Below are the code and all the weights of a small trained network. Each question names an input and a class and asks about switching units off, where a switched-off unit gives its printed mean instead of its output.

import numpy as np


def w(rows, s, z=0):
    codes = np.array(rows[::2]) - 128.0
    scale = np.full(codes.shape[1], s)
    scale[-1] = z or s
    return codes * scale


def f(y):
    return np.maximum(y, 0)


def log_softmax(a):
    a = a - a.max(-1, keepdims=True)
    return a - np.log(np.exp(a).sum(-1, keepdims=True))


def net(x, mask):
    res = np.array(x, float).reshape(1, 7) / 4 @ E
    y = f(res @ A[0][:, :-1].T + A[0][:, -1])
    res = res + np.where(mask, y, B[0][:, -1]) @ B[0][:, :-1]
    return log_softmax(res[-1] @ U[:, :-1].T + U[:, -1])


A, B = {}, {}
E = w([
[94,66,147],'x0',
[131,131,126],'x1',
[2,160,71],'x2',
[71,193,207],'x3',
[122,119,130],'x4',
[126,124,129],'x5',
[125,123,130],'x6',
],0.009)
A[0] = w([
[142,249,62,220],'n0',
[157,87,69,35],'n1',
[89,180,227,126],'n2',
[83,148,82,7],'n3',
[212,213,119,120],'n4',
[216,102,174,20],'n5',
[109,173,207,37],'n6',
[175,235,93,205],'n7',
[78,119,40,19],'n8',
[156,92,188,68],'n9',
[63,90,88,177],'n10',
[114,173,181,3],'n11',
],0.011,0.0049)
B[0] = w([
[123,99,178,254],'n0',
[152,254,69,171],'n1',
[233,118,51,233],'n2',
[61,231,133,163],'n3',
[27,126,128,227],'n4',
[138,242,168,227],'n5',
[235,159,56,178],'n6',
[84,4,135,243],'n7',
[92,204,118,191],'n8',
[107,181,162,184],'n9',
[178,119,197,233],'n10',
[180,160,80,150],'n11',
],0.008,0.006)
U = w([
[172,154,2,73],'0',
[112,105,163,229],'1',
[95,205,201,1],'2',
[128,114,125,183],'3',
[132,114,132,158],'4',
[127,107,123,142],'5',
[132,101,141,120],'6',
],0.015,0.0059)

Each question gives the input, the list of numbers given to net, and the class t.
The units are the neurons (one row each of A and B). Each row of codes is followed by its name. A weight is (code - 128) times the scale printed after its matrix; where a second scale follows, it is the last column's (A, B and U).
mask holds one flag per neuron, in row order. A switched-off neuron (its flag False) gives its mean, the last column of its row in B, instead of its output. The means were averaged over made-up inputs and are rounded, as every weight is.
A unit's drop is (log p(t) with every unit on - log p(t) with that unit switched off) / (log p(t) with every unit on - log p(t) with every unit switched off).
The circuit of an input: a set's keep is (log p(t) with only the set's units on - log p(t) with every unit switched off) / (log p(t) with every unit on - log p(t) with every unit switched off). Starting from all 12 units, units are removed one at a time, each time the one whose removal leaves the highest keep (on an exact tie, the one counted first), for as long as the keep stays at least 0.8.
units of the circuit, in order: the units of the circuit, biggest drop first
unit that matters most: the unit with the biggest drop
top k neurons: the k neurons with the biggest drops, biggest first
drop when u is switched off: that unit's drop, to one decimal
input [-5,1,4,4,-2,2,1], class 1: top 2 neurons : [n0, n7]
input [4,-3,-8,8,-6,-6,-8], class 0: units of the circuit, in order : [n2, n6]
input [-7,0,-3,-6,-3,5,3], class 1: units of the circuit, in order : [n2, n7]
input [2,-2,8,1,2,4,-8], class 2: unit that matters most : n3
input [-6,4,-4,-5,6,-5,0], class 1: units of the circuit, in order : [n2, n4]
input [0,1,-3,5,5,-2,3], class 0: units of the circuit, in order : [n2, n6, n0]
input [4,4,-8,-4,-1,-4,-3], class 2: units of the circuit, in order : [n5, n9]
input [5,3,7,-4,-3,-5,2], class 2: units of the circuit, in order : [n8, n3, n2]
input [4,4,-2,8,0,7,-2], class 0: units of the circuit, in order : [n2, n6]
input [-8,-6,8,-3,5,4,-2], class 1: top 2 neurons : [n7, n5]
input [-3,6,4,6,-8,-8,8], class 3: top 3 neurons : [n0, n7, n1]
input [0,6,-6,-3,0,0,-4], class 2: units of the circuit, in order : [n5, n2]
input [-4,-2,4,-2,4,-1,-4], class 1: top 2 neurons : [n2, n0]
input [-3,1,-7,0,5,2,6], class 2: units of the circuit, in order : [n5]
input [5,7,-8,3,-6,0,-1], class 2: top 2 neurons : [n5, n9]
input [-4,1,3,7,7,-1,0], class 0: top 3 neurons : [n2, n6, n11]
input [0,3,5,7,-2,-5,6], class 0: drop when n2 is switched off : 0.5
input [2,1,-4,7,4,2,2], class 0: drop when n2 is switched off : 0.3
input [3,2,3,6,-1,-4,-2], class 0: drop when n2 is switched off : 0.4
input [3,-8,8,-6,-8,-6,-4], class 2: top neuron : [n8]
